Below are the code and all the weights of a small trained network. Each question names an input and a class and asks about switching units off, where a switched-off unit gives its printed mean instead of its output.

import numpy as np


def w(rows, s, z=0):
    codes = np.array(rows[::2]) - 128.0
    scale = np.full(codes.shape[1], s)
    scale[-1] = z or s
    return codes * scale


def norm(h):
    return h / np.sqrt((h * h).mean(-1, keepdims=True) + 1e-5)


def f(y):
    return np.maximum(y, 0)


def log_softmax(a):
    a = a - a.max(-1, keepdims=True)
    return a - np.log(np.exp(a).sum(-1, keepdims=True))


def net(x, mask):
    res = np.array(x, float).reshape(1, 7) / 4 @ E
    u = 0
    for l in range(2):
        y = f(norm(res) @ A[l][:, :-1].T + A[l][:, -1])
        res = res + np.where(mask[u : u + 9], y, B[l][:, -1]) @ B[l][:, :-1]
        u += 9
    return log_softmax(norm(res)[-1] @ U[:, :-1].T + U[:, -1])


A, B = {}, {}
E = w([
[108,145,60],'x0',
[111,215,92],'x1',
[151,60,241],'x2',
[216,58,5],'x3',
[145,157,127],'x4',
[203,183,175],'x5',
[2,141,85],'x6',
],0.0074)
A[0] = w([
[54,100,130,7],'L0N1',
[201,167,44,95],'L0N2',
[244,94,197,157],'L0N3',
[41,91,145,5],'L0N4',
[135,142,30,49],'L0N5',
[109,183,252,65],'L0N6',
[183,50,19,123],'L0N7',
[105,202,150,3],'L0N8',
[66,110,131,20],'L0N9',
],0.014,0.0032)
B[0] = w([
[55,61,142,165],'L0N1',
[44,204,145,217],'L0N2',
[80,120,246,244],'L0N3',
[34,65,186,176],'L0N4',
[115,187,88,199],'L0N5',
[250,78,45,229],'L0N6',
[236,224,71,254],'L0N7',
[162,81,23,166],'L0N8',
[58,91,157,158],'L0N9',
],0.021,0.0077)
A[1] = w([
[196,119,180,2],'L1N1',
[147,174,157,110],'L1N2',
[168,113,150,90],'L1N3',
[133,98,172,24],'L1N4',
[173,117,221,132],'L1N5',
[251,70,164,233],'L1N6',
[137,127,117,52],'L1N7',
[199,136,61,68],'L1N8',
[133,128,129,66],'L1N9',
],0.019,0.0028)
B[1] = w([
[190,87,154,181],'L1N1',
[107,132,214,184],'L1N2',
[148,114,114,161],'L1N3',
[142,126,158,159],'L1N4',
[189,127,152,210],'L1N5',
[226,41,83,254],'L1N6',
[127,126,116,132],'L1N7',
[113,137,2,215],'L1N8',
[134,122,124,128],'L1N9',
],0.023,0.0096)
U = w([
[134,237,83,244],'0',
[159,164,166,5],'1',
[3,107,155,66],'2',
[189,81,214,108],'3',
],0.016,0.0021)

Each question gives the input, the list of numbers given to net, and the class t.
The units are the neurons (one row each of A and B). Each row of codes is followed by its name. A weight is (code - 128) times the scale printed after its matrix; where a second scale follows, it is the last column's (A, B and U).
mask holds one flag per neuron, layer by layer. A switched-off neuron (its flag False) gives its mean, the last column of its row in B, instead of its output. The means were averaged over made-up inputs and are rounded, as every weight is.
A unit's drop is (log p(t) with every unit on - log p(t) with that unit switched off) / (log p(t) with every unit on - log p(t) with every unit switched off).
most important unit: the unit with the biggest drop
top k neurons: the k neurons with the biggest drops, biggest first
top k neurons in layer l: the k neurons of layer l with the biggest drops, biggest first
drop of u: that unit's drop, to one decimal
input [7,3,-3,-2,1,-1,6], class 2: most important unit	L0N7
input [0,-8,-1,4,-8,-2,5], class 0: top 2 neurons in layer 0	L0N7; L0N6
input [-7,-2,-1,7,5,-7,-5], class 0: top 3 neurons in layer 0	L0N7; L0N2; L0N4
input [4,-4,-3,6,-1,0,-7], class 0: top 2 neurons	L0N7; L0N2
input [-3,-8,-8,6,-2,3,-5], class 0: top 2 neurons in layer 0	L0N7; L0N2
input [-1,1,5,7,-3,-2,7], class 0: top 2 neurons in layer 0	L0N7; L0N6
input [1,-3,-7,-5,1,-2,1], class 2: drop of L0N7	0.1
input [2,-3,3,7,-6,5,2], class 0: drop of L0N8	-0.1
input [7,-6,-7,-3,-6,0,1], class 2: drop of L1N6	0.1
input [2,-2,-4,-1,-3,-1,1], class 2: drop of L0N4	0.2
input [1,-1,-1,-8,7,-6,-1], class 2: top 2 neurons in layer 1	L1N5; L1N1
